Each row of numbers belongs to one of the nodes below and depends on some of the facts about them. Some rows are named. Which node is each other row?

How the nodes are related:
klusan | τ kuplur | φ popas | κ a
guski | τ klusan | φ muklu namate | κ a
ziben | τ skatrin | φ plumagrik | κ a
dreflem | τ klopa | φ zutel fezum | η kuplur | κ a
kleplazur | τ klopa | φ ranak fezum popas | η skurek | κ b
zutel | τ ligren | φ flezo stenul | κ b
rodre | τ grobu | η larar | κ a
rireza | τ flastam | η kesonon | κ b
nezilun | τ zaskekis | φ peklus | η zozun | κ b
klaflu | τ skurek | η pesen | κ a
kesonon | τ vutro | φ zigafal | κ a
vagril | τ zegre | η sogizos | κ a
skofu | τ skatrin | η luplor | κ a
flukas | τ flastam | φ flezo trezuples popas | η tiraplen | κ b
lokas | τ klusan | η tosel | κ a
nuflun | τ skatrin | φ mistak gogik | κ b
duflo | τ skatrin | φ nopleskor | η pesen | κ b
vuplu | τ ranak | φ tosel toflozur vagril timur | η grubo | κ b
skurek | τ tiraplen | φ flukas | κ b
gede | τ klopa | φ guski | η vemol | κ a
zolen | τ flastam | φ flezo dradros tedron | κ b
klabre | τ tiraplen | η vemol | κ b
dravir | τ nase | φ kleplazur | η vemol | κ b
flodrak | τ klopa | η zolen | κ a
ranak | τ nase | φ popas | κ a
mastek | τ ralol | φ grostes | κ a
lopak | τ dradros | φ zigafal nopleskor dostogum popas | κ a
flogrugrem | τ skatrin | φ lufo voseski | κ a
flutaklol | τ dradros | φ rozozel giski | η stenul | κ a
meklu | τ nase | κ b
gegrim | τ kinudram | φ zuskem | κ a
zegre | τ tiraplen | κ a
gigri | τ dradros | κ a
zati | τ tiraplen | φ ranak gigri | κ a
zigafal | τ skiska | φ flukas dradros | η stuzok | κ a
trifu | τ nase | η ligren | κ b
sogizos | τ ligren | φ bego graklol braflemuk badrol | η safipam | κ a
popas | τ skatrin | κ a
dritram | φ stuzok popas | κ b
nalos | τ gegrim | κ a
muklu | τ klopa | η nase | κ a
pligul | τ gegrim | φ dravir popas | κ a
graklol | τ ligren | φ popas | κ b
rumok | τ zati | η gestuva | κ b
ledi | τ ralol | φ motun | η kinudram | κ a
pibros | τ flastam | φ flezo | η gigri | κ b
fugam | τ nase | κ b
trobrik | τ dradros | φ nalos | η zolen | κ a
duskir | τ vuki | φ ranak | η roplir | κ a
nopleskor | τ flastam | φ vemol dradros | η ranak | κ b
kebrel | τ gegrim | η kuplur | κ b
gogik | τ ralol | η stuzok | κ b
larar | τ zati | φ flezo | η fugam | κ a
drogrik | τ zati | η tiraplen | κ a
tedron | τ ranak | φ flezo | κ a
traron | τ skiska | φ ralol lufo | η safipam | κ a
stodri | τ dradros | φ vemol tiraplen popas | κ a
zetuflur | τ grubo | κ b
gile | τ dritram | φ namate | κ b
pigik | τ nase | φ grostes zegre | κ a
gragodi | τ flastam | η grobu | κ a
pizo | τ zegre | η teflufes | κ a
pliver | τ skiska | κ a
bruvom | τ dradros | κ a
giklim | τ skatrin | φ motun kludin | κ b
grubo | τ vemol | κ b
stuzok | τ kuplur | φ mistak ralol vemol | κ b
roplir | τ vemol | κ b
bibralin | τ dradros | φ skisol | κ b
brogritri | τ gegrim | η ligren | κ a
drigul | τ skiska | φ grostes | η vutro | κ b
giflir | τ skatrin | φ lopak | η nase | κ b
fegik | τ gegrim | φ vemol | η skatrin | κ b
latesa | τ dradros | φ kinudram | η stuzok | κ a
klezar | τ skiska | φ skisol | κ a
grobu | τ luplor | κ a
kofon | τ skurek | φ trezuples fezum | η toflozur | κ a
lafla | τ ralol | η zolen | κ a
stibroski | τ flastam | φ popas | η kuplur | κ b
sazuzo | τ grobu | η nase | κ a
zaskekis | τ kuplur | κ a
bimer | τ skiska | η stenul | κ b
skatrin | τ luplor | φ namate | κ a
dostogum | τ dradros | η brogritri | κ a
rukil | τ zegre | η zolen | κ a
grostes | τ luplor | φ popas | η stuzok | κ b
pesen | τ grobu | φ tiraplen | κ a
kenon | τ skatrin | κ b
revo | τ kinudram | φ sotril | κ a
borur | τ flastam | φ tiraplen | η pesen | κ b
flastam | τ luplor | φ pibros zuskem | κ a
motun | τ grubo | η flastam | κ a
livis | τ skurek | φ kebrel dradros | η grobu | κ b
brigrom | τ skurek | φ pigik trezuples bufi | κ b
lafli | τ skiska | κ a
toflozur | τ zaskekis | η flastam | κ a
tivutes | τ dradros | κ a
voseski | τ gegrim | η kesonon | κ a
skiska | τ nase | φ lufo | κ a
daman | τ flastam | φ pibros | η klabre | κ b
vaga | τ zati | φ popas | η zaskekis | κ b
tozisek | τ klopa | η pigik | κ a
vuki | τ kinudram | φ lidel zigafal | κ a
skevur | τ ligren | φ grostes popas | κ b
nopam | τ klopa | φ rireza vutro muklu zegre | η grobu | κ a
baziflen | τ skatrin | η flastam | κ b
rufles | τ dradros | η pesen | κ a
dradros | τ vemol | κ a
flezo | τ ligren | η kuplur | κ a
stetra | τ ligren | φ stenul | κ b
teflufes | τ pigik | φ popas | κ a
beskar | τ kinudram | φ zigafal timur | κ a
badrol | τ klopa | φ ranak zegre | κ a
mistak | τ dradros | η livis | κ a
vosen | τ flastam | φ muklu | κ b
plunes | τ ligren | κ b
kuplur | κ a
fidi | τ skiska | φ zutel | η klabre | κ a
zuskem | τ tiraplen | φ fezum | η stuzok | κ a
peklus | τ skiska | η pigik | κ a
vovim | τ klopa | φ fegik | η skatrin | κ a
bufi | τ skatrin | φ dradros popas | η dradros | κ b
burovul | τ grobu | κ b
braflemuk | τ gegrim | φ bego namate tiraplen | κ a
safipam | τ grubo | φ muklu dritram | κ b
ralol | τ dritram | φ grostes kesonon dostogum trezuples | κ a
klenum | τ dradros | φ stenul | η kesonon | κ a
fezum | τ luplor | η dradros | κ b
vofatra | τ dritram | κ a
stetrul | τ flastam | η pizo | κ b
timur | τ skiska | η teflufes | κ b
gragon | τ flastam | κ b
trurodas | τ dradros | η tosel | κ a
mobrim | τ dradros | φ zetuflur | η vofatra | κ a
skisol | τ kinudram | η pigik | κ a
tosel | τ vuki | φ fegik zigafal | κ a
grupin | τ skatrin | φ sogizos stenul | κ b
fubre | τ klusan | φ popas | η zozun | κ a
namate | τ kuplur | κ b
tiraplen | κ b
kloger | τ skiska | φ ranak | κ a
bruflesis | τ vofatra | κ b
giski | τ kinudram | φ namate tedron | η klezar | κ a
rozozel | τ klusan | φ flezo | η zegre | κ a
vutro | τ luplor | φ giski | κ a
flusu | τ flastam | κ b
bipus | τ flastam | φ grostes guski flezo | κ b
brestos | τ gegrim | φ fubre | κ a
skado | τ ralol | φ flezo popas | κ b
nase | φ skado vemol gile | κ b
skotum | τ nase | η vutro | κ a
brirek | τ ligren | φ skevur | κ b
fasku | τ ligren | φ trezuples zozun | η teflufes | κ b
zuplasal | τ skatrin | φ grostes | η stuzok | κ a
dolem | τ kuplur | κ b
vemol | φ flezo | κ a
kizo | τ nase | η zozun | κ b
bego | τ ligren | η bruflesis | κ b
luplor | φ popas | κ a
klagrem | τ pigik | κ b
stenul | τ ralol | φ mistak gigri | κ b
lidel | τ kinudram | φ zigafal | κ a
sketar | τ ligren | η zozun | κ b
kinudram | φ grobu pligul | κ a
plumagrik | τ nase | φ mastek nopleskor | η zolen | κ a
vobrim | τ ligren | φ bego voseski | η stuzok | κ b
trezuples | τ vuki | φ namate popas | κ a
tragriklir | τ flastam | φ ranak popas | η skatrin | κ a
ligren | τ tiraplen | φ traron | κ a
kludin | τ beskar | η skatrin | κ a
brukul | τ skiska | φ flezo tiraplen zetuflur stenul | κ a
bitra | τ grubo | η flastam | κ b
zozun | τ kinudram | φ stuzok | κ a
sotril | τ skatrin | η zolen | κ b
groska | τ ligren | φ zigafal trezuples popas | κ b
gestuva | τ beskar | φ nopleskor | η zegre | κ a
klopa | τ kinudram | κ b
ziflesko | τ luplor | η zati | κ b
lufo | τ nase | φ peklus | η zegre | κ b

Some nodes and their rows:
popas: [ -3   1   3 -13   0   9  -6  -6  -8   1  -6  -7  -2  -4   9  -2 -14   3
 -15  19  -1 -13 -16   2   6 -12  14  10 -11   4 -25   5  23]
flezo: [-12  -7  -6  -6   6  -3  -1  11   3  -4   0 -12   1  -5  -7  25  -5  -6
  -7  -1  -2  15  -2 -11 -20  -5 -13  -3  -4  12   5 -10  -4]
stibroski: [ -4 -14   2  21  -3  20 -11   1 -12 -19 -12  22   7  -1  11   7  -9  11
 -15   0  18   0  -5 -11   7   3  -3  -5   2  -2 -19  10  13]
kofon: [-20  -2   8  -2   9 -10   0   0  -1   4   2   7  -5   2 -15  -1 -15   0
   1  -1  12  18   2  -9  -5   8  -5   3   6   4   0   0 -13]
daman: [ -5  -7   0  22  -1  18 -13   8  -9 -25  -6  17   8   8  11   6 -10  13
 -10  -7  15   1  -7  -9   7   7  -8  -8   2  -1 -17  10   9]
guski: [-3  4  9 -6  3 -3  1  1 -6  0  3 -3 -2  0 -3 -1 -1 -7  7 -4 -6  2  0 -2
  3  2 -2  3  4 -5  2 -3  0]
trezuples: [-3 -4  8 -7  2 -6  2 -3 -7  6 -2  2 -3 -8 -7  1 -1 -8  5  4 -3  5  5 -3
  2 -1  1  9  0 -6  7 -5 -2]
ralol: [-4  4  8 -5  2 -3 -1  1 -6  1  1 -1 -2  0 -4 -3 -2 -6  6  1 -3  2  2  1
  4 -1 -1  4  4 -4  3 -2 -2]
baziflen: [ -9   3  -4   1   0   9  -9   4   8  -4  -2   6  -6  14  10   7 -11  19
 -20   0   7  -4 -21  -9   1   1   2  -5 -18  12 -33  15  10]
tedron: [ -1   2   3  -4   5  -6  -7   0  -3  -6   1 -13   3  -1  -6   6 -10  -4
   8   0  -3   5   4  -1  -6  -4  -2   2  -3  -4  14  -6  -1]
tiraplen: [ 16   0  -6   0  -1  -3   4  -7  17  10   1 -10   7   4   1 -18  10   8
  11   6 -16 -14  16  13   7  18   6  12 -13 -14  12  -7  -8]
toflozur: [-12  -1  -1  -8   6   2   2   8   2   0   1  -8   1   0  -3  -2  -4  -1
  -3   6  -5   4   1  -1   0   9  -7  11  -1   3  -3  -6  -4]
ziben: [ -4  16   9 -12   0   5 -12   1 -10  -6   1  -6  -6   9   9  -3 -14   4
  -3   3  -3 -11 -17   1  12 -12   8   1  -7   1 -19  10  17]
bimer: [ -3  -7  -8   7   0   0   5   1  13   4   0   8   0   2  -3   8   5   6
 -10  -4   7   7   0  -7 -10   6  -4  -8  -3   8  -4   1  -8]
dradros: [  5   5  -4 -13   0   3   2   2   4   6   2 -20   4  -3   3 -16   6  -4
   9  14 -19 -12  13  17   9   6   0  18  -5  -8  15  -9  -3]
klaflu: [-18  -3  -1  -1   9  -7   6   1   5   6   5   0   0  -1 -15  -3 -12  -1
  -5   2  11  13  -1  -6 -13   8  -4   3   8  10  -4  -2 -13]
grostes: [ 24  -3 -18  34  -7 -31  10 -10  -8  -8 -11  22 -11 -15  31  -4  -4   3
  -2 -15  21   9 -33   3  12 -21  40 -16  25  26  -2   0  59]

Which node is each row?
No name comes twice in this set of rows, the named rows included.
[-12  10   1  -8   3   7  -6   6  -4  -3   3  -5  -4   6   7   2 -16   4
 -16   4   6  -5 -24  -3  -3 -11   5  -2  -3  15 -31  10  14]  skofu
[  3  -5  -6   2   1  -2   3  -2  17   7  -2  -2   2   4  -2  -7   5  10
   2   4  -7  -2  12   3   2  20  -2   7 -12  -5   5  -4 -11]  klabre
[ -1  -9  -8   2  -2   1   9   6  12   5   0   8  -3  -1  -1  18  15   1
 -10  -8  -2   9   0 -10 -12   4 -10  -9  -5   9   0  -2  -7]  bego
[ 8 -2  4  5 -2 -2  1 -4  4  1 -1  8 -1  5  0  2  6  6  5 -9 -3 -1  3 -4
  4  7  0 -3 -7 -7  1  1 -3]  gile
[  2  -6  -4  24  -1  15 -18   3  -8 -29  -7   8  14   5  11  11 -14  12
  -7  -8  16  -2  -7  -7  -1   0  -4 -13   0  -1 -10   8  12]  pibros
[ 18   1   1  -3  -4  -1  -2  -6   8   4  -3  -5   2   4   5 -10  13   7
  15   2 -19 -12  15   9  16  11   3   8 -16 -19  15  -5  -3]  safipam
[-16 -10   9  -5   3  -2  -1  -2  -9   2  -5  10  -6  -8  -9  10  -9  -4
  -7   4  10  15  -1 -12  -3  -3  -3   3   3   4  -3  -2   0]  fubre
[ 10   6  10 -13   1  -2  -1  -3  -3   3   2 -15   3   0   1 -17   4  -5
  21   7 -25 -14  13  12  18   8   3  18  -6 -21  15 -10   1]  pigik
[  8 -10  -1   5  -3  -2  -7  -9   4  -2  -9   4   1  -1  -1   9  -2   8
   1   2   0   1   5  -3   0   0   3  -2 -14  -7   9  -1   1]  skado
[  8   5   0 -11   5  -3   5  -3   7   9   4 -22   7  -1  -3 -26   1  -2
  16  14 -22 -14  17  17  11  17   5  23  -5 -14  14 -12  -7]  zegre
[ -8  -7   3   6   1  -3  -1   1   7   0  -3  16  -7   5  -5  11   0   9
  -5  -8   8  13   2 -13  -1   9  -7  -5  -6   1  -2   3  -9]  dravir
[ 10   6   8 -15   0  -2  -3   0  -1   3   1 -17   2   0   2 -16   7  -5
  22   9 -27 -13  17  15  21   9   0  22  -9 -21  20 -11  -2]  zozun
[ -1  -6   2   6  -1  -4   1  -2   5   2  -1  15  -5   3  -5  11   3   6
  -3 -10   7   9   1 -11  -4   4  -4  -9  -3   1  -1   3  -7]  drigul

The same nodes again, as new rows of numbers:
Known rows:
borur: [ -4 -36 -11   1  13 -19 -10  18   7   9 -22 -19  14]
tragriklir: [ 21 -18 -20  -4  14   1 -10  36  -4  16   8  -9  19]
ranak: [  5  22  -9  -5  -1  36  15   2  -9   9   7  18 -16]
zati: [ -6  21  10  -5   0  38   0  -8   6   7   3  -2 -14]
vaga: [ 11 -23 -12  -6 -25  -7  11  10 -21  -5 -20   4  -5]
ziflesko: [ -5 -24  11   2   8 -24 -14  28  -1  -4 -24 -11  -2]
zaskekis: [ -8  18  20  -7   6  23  -6  -2   5   4  12   1 -17]
bimer: [ -1 -26  13  -7 -21 -16  -9   4  -9 -11 -15 -13  -4]
roplir: [-17   5  22   4 -10 -14   7 -15   3  -1  -9   5  -8]
vemol: [ -2  42  -2 -12  -2  22  -2 -18  36  16   5   4 -30]
vosen: [-16 -17  -5   9  16 -19  -2   9   9  15 -18 -13  14]
plunes: [ -9 -11  18  -2 -19 -16  -1  -6  -4  -6 -10  -4  -4]
safipam: [-17  15  16  11 -10  -3  17 -23  12   6 -18   5  -2]
fugam: [-16   5  22   5 -10 -15   8 -16   5  -1  -8   5  -8]
sazuzo: [ 13  -9  13  -7  12  -1 -27  40   1   1   3 -17   4]
flutaklol: [ 17  -6   7 -12 -21  14 -17  14  -3   1   1 -24   8]
bego: [ -2 -27  15  -5 -22 -15  -8   2 -11 -11 -14 -14  -3]

Name these rows:
No name comes twice in this set of rows, the named rows included.
[  1 -25 -30  -7   4 -28  -4  24   4  15 -18  -8   4]  flukas
[  5 -27   5 -13 -26  -6  -3   2   0  -3 -28 -17   3]  fegik
[  5 -26   5  -5 -26  -7  -2   1  -5  -5 -24 -15   5]  fasku
[ -8  31  16  -3   0  31   6 -13  12  11   6   1  -9]  ligren
[-11  38  26  -9  20   9  14  17  29  29  -4   8  15]  kesonon
[  8 -20   0  -9  18  -5 -26  30   4  11  16 -20  14]  gragodi
[-30  27  -5  13 -26  18 -69  61 -22 -10 -27   6  33]  zuplasal
[ 15  11   2  -7 -19  13   1  11  -6   7   6  -4   6]  stodri
[ -6  21  11  -7  -2  35   0  -6   7   8   3  -3 -12]  kinudram
[  2  24  18  -1 -13  14   1  -4   8  11   8  -6   8]  klezar
[ 12   8 -10 -10  -5  29   4  17 -12   5   5   7 -12]  klusan
[-88  61   3  18 -34  -1 -22 -12  -2  10 -22  44  30]  stuzok
[ 11  10  10   5 -13  15  -9   5   1   5   1 -19  14]  guski
[ 13  20  -6 -14 -27   2 -19   4  17  10   5 -18 -10]  tedron
[  6 -28   6  -4 -20 -10  -5   6  -2  -5 -27 -17   4]  nezilun

